Each row is followed by one of two labels, saying whether the row has a hidden trait. Each part has a new trait and two new labels.
In the rows, zero is written as 100.
[108 112  88 107 120  96  91 117 103  82 104  98 114 104  91 131  82 117
 114 110  89  96  96 105  96 102 126  89 111 133 112  81 109  80  84 119
  98 100 111  74 106 105 114 109 119  82 113 108  82 103 113 104 106  97
  93 115 107 110 109  91  84 104  93 101  83 104  53 129 113  62  93  86
 124  83  90 120 102  85  93 101 120  84  87  77  79  90 155  96 152  85
 106  95 109 110  89  89 121 102  93  88 123  82 105  93  96  65  76 108
 103  93 118 103 100 111  94  84  98 122 124  97  96  89 102  73 101 101
  88 100 112  88 129  84 138  99 106  87  67  73  96  80  63  92  65 120
  95  26  90] : (89)
[ 93 100 105  99 104  99 111  71  77  98  99 117  95 105  85  53 125 110
  82 109 126  47  96  97  97  91  66  71  75  76  94  90 108 118 126 103
  96 105  82 119 113  94 115 102  65  97 101  99 124  99 112 102 100  90
 122 119  99  98 109 111 103 143  88 100 103 105  92 102 101 136 106 103
  98 100  96  87 101  70  89 104  87 123 105 123 140 102  89 109  76  90
  86 104  86  79  90 105  64 108  91 109  83 101  98  92  94  88 140 113
  86  94  63  80  99 106 109 100  98  34  85 112  87 117 105 124  91 105
 104 104 101 109 129 117  30  98  79 118  63 114 109 154 140  97 146  65
 102 187 107] : (80)
[101 137 107 100 117  97 100 109  92 102 105  88  96  47 116 105  81 105
 109 106  93 136  95 114  90 105 118 115 151 113 118  71 105  98  75 104
  96  99 101  87  75 101 112 112 121 101 122 107 110 100 109 109 104 102
 101 112 108  93 108 101  81  63  88  99  93 102  97 123  90  72  97  84
 114 104  94 103 112  92  98 106 116  97  92  74  76  89 105 100 147  79
 119  90 113 103  95 103 130 142 102  74 110  95 110  85  96  72  79 113
 105  99 120 106 102 108 100 102  97 162 140 110  79  84  97  85  87 114
  87  96 115  80 114 107  62 107  95  91  91  97  99 102  86  93  81 105
 101   0 109] : (89)
[ 98 114 103  87 156  82  98 108 102  69 115  97 104  70  80  70  90  83
 102 102 100 102 110 106 101  98 111  88 100 101 116  81 100 104  91  90
  97 116  85  83  80  96 120 110 100 110  81  93 118  99 118 108  97  93
  96 130 107  81 132  97  82 134  88 107 100 112  35 111 107  79  96  90
 126  99  95 122  96  73  92 107 103 105  86 108 105 112 123  84 156  88
  91  94 132  99  93  90 132 128  84  94 115  79  99  75 105  47  95 115
  93 118  86  92  91 104 100  87  91  87 103 106 100  87  99  80  90 107
  69  99 101  81 112 113  68  88  98 102  55 119  98 105 106  90  89 103
 100  79 115] : (89)
[ 99 107 102 106 127  97  84  98  76  95 106  98 105 113  88  90  93  86
  99 107 104  83  87 105 111  93 105 113 101 113 110  95 102  98 101 101
 101 105 100  92 108 106 106 108  88  84 118 103 113  99 112  82 115 114
 112 113 103 117 107  97  91 151  91 101  90 110  88 105 123  92  97 104
 118  88  95 118 102  90 101 104  99  99  94 116 109  95 101  99 115  87
  95 106 112 103  86 104  98 116  96  98 115 113 104 105 102  58  95 105
 110 103  86  84 121 109 108 106  98  84 110  91 101  98 102 100  92 104
  93  99 106  99 125 104  98  93 102 100  78  94  90 101 116  94  81  97
 102 101  94] : (89)
[ 87 107 107 140 105  86  86  67  52  89 104 115  79  96  91  51 119 120
 101 126 122  95  93 104 103  83 119  55 102 119  87  73 129 103 112 138
  99  98 143 103 106  93 123 117  69  94 108 123 114 107 128 115 103  94
 117 143 108 100  87 100  76 133  99 113  90  95  96 131 117  93  89 102
  82  69  74  50 128  88  87 108 117 102 117 109 151  76 144 122  78  99
 120  99 117  58  73 101  61 128  75  20  78 114  93  79  98  30 122 138
 101  89  65  92 105 113 102  93  77  64 108 106  49 136 102 143  72 136
 162 101 111 110 163 131  79 106  64 109  71  79 162 200 135  85 116  97
  95 142  88] : (89)
[ 98  90 113  92 141  76 104  78  83  68 112 105 101 101  42  30 102 106
  90 120 116  20  98  98 140  87  86  76  57  93 112 102  96 104 104  88
 101 146  57  97 114 102 113 108  69  89  14  94  95  99 114 121 107  89
 100 151 101  85 136 106  81 137  83 108  96 124  21 111 115 108  89  77
 115 103  94 120  87  70 114  98  90 117  76 141 106 128 102 125  91  86
  92  90 109  72  81  97 102  61  55 114 122 124 110  75 113  23 119 115
  85 121  63  89  88  90  92  88 100  35  86 105 116 106 106 101  77 107
  98 103 100  98 145 110  57  92  70 113  12 114 101 144 129 101 124  79
 104 173 119] : (80)
[ 97 104 113 125 112 104  98  81  67 111 106 105  81 107  98  91 105 108
  93 112 116  80  89 109  96  87 100  86  98 107 103  84 113 106 123 114
  96  98 105 104  97 102 108 111  73  95 141 121 130  99 112 101 111 103
 117 120 102 104  89 105  89 134  94  99  95  95 132 106 106 102  98 110
  87  81  96  67 116  98 105 106 102 114 113 138 132  81 103  96  78  87
  99 106 100  93  86 111  63 116  99  67  79 127  97 103  94  63 105 126
 104  82  72  82 106 117 115  99  93  66 110  99  77 130 105 128  91 108
 120 102 109 104 131 123  53  98  83 107  65  91 133 153 130  95  97  87
 102 158  95] : (89)
[ 98 130  99  74 101 109 104  93 109  97 106  92 102 122 105 100 108  88
 100  94 113  94  96 100  96  93  89  99 114  90 105 100 101 100 113 108
  95 104 102  98  94  93 109  97 107 100 116  99 121 100 109  90  99  93
 117  98 103  87 110  95 104 105  90  85  87  97 106  96 107 110  98  96
 110 108 103  89 102  99 100 105  86 107 107 111  88  99  85  99 122  88
  95 100  98  97 105  98  99  84 101 113  84  96 103  72  91 124  89 113
  99  93  93  97 109 121 102 100 104  84 105 102  88 101  98  96 116  97
  65 100  99 109 128 105  96 103  86  97  86  89 100 101 105 105  99 100
 101  46 111] : (80)
[ 96 134  98  96  79  99 107  93 112  93  89  96 105  83  98  99 104 121
 103 103 111  89  85 104 106  93  89 118 134 112 108  90  94  97  77 101
  97 115 103  94 108  99 113 111 111 102 101  98  94 103 116 106  97  89
 114  97 106  88 114  98  83  41  70 101  75 103 110 128  88  79  94  79
 150 108  88 106 103  82  95 102 100 103 110  60  71  96  94 134 102  78
 119  91  94  94 109 109 134  94  95  92 108  98 108  53  86 125  92  93
 103  97 100 100 104 110  88 112 114 136 115 102  72  79  94  98  93 107
  91  93 115  95 147 102  95 118  73  96  97  92  74 119  85 103 101 113
 100   0 116] : (80)
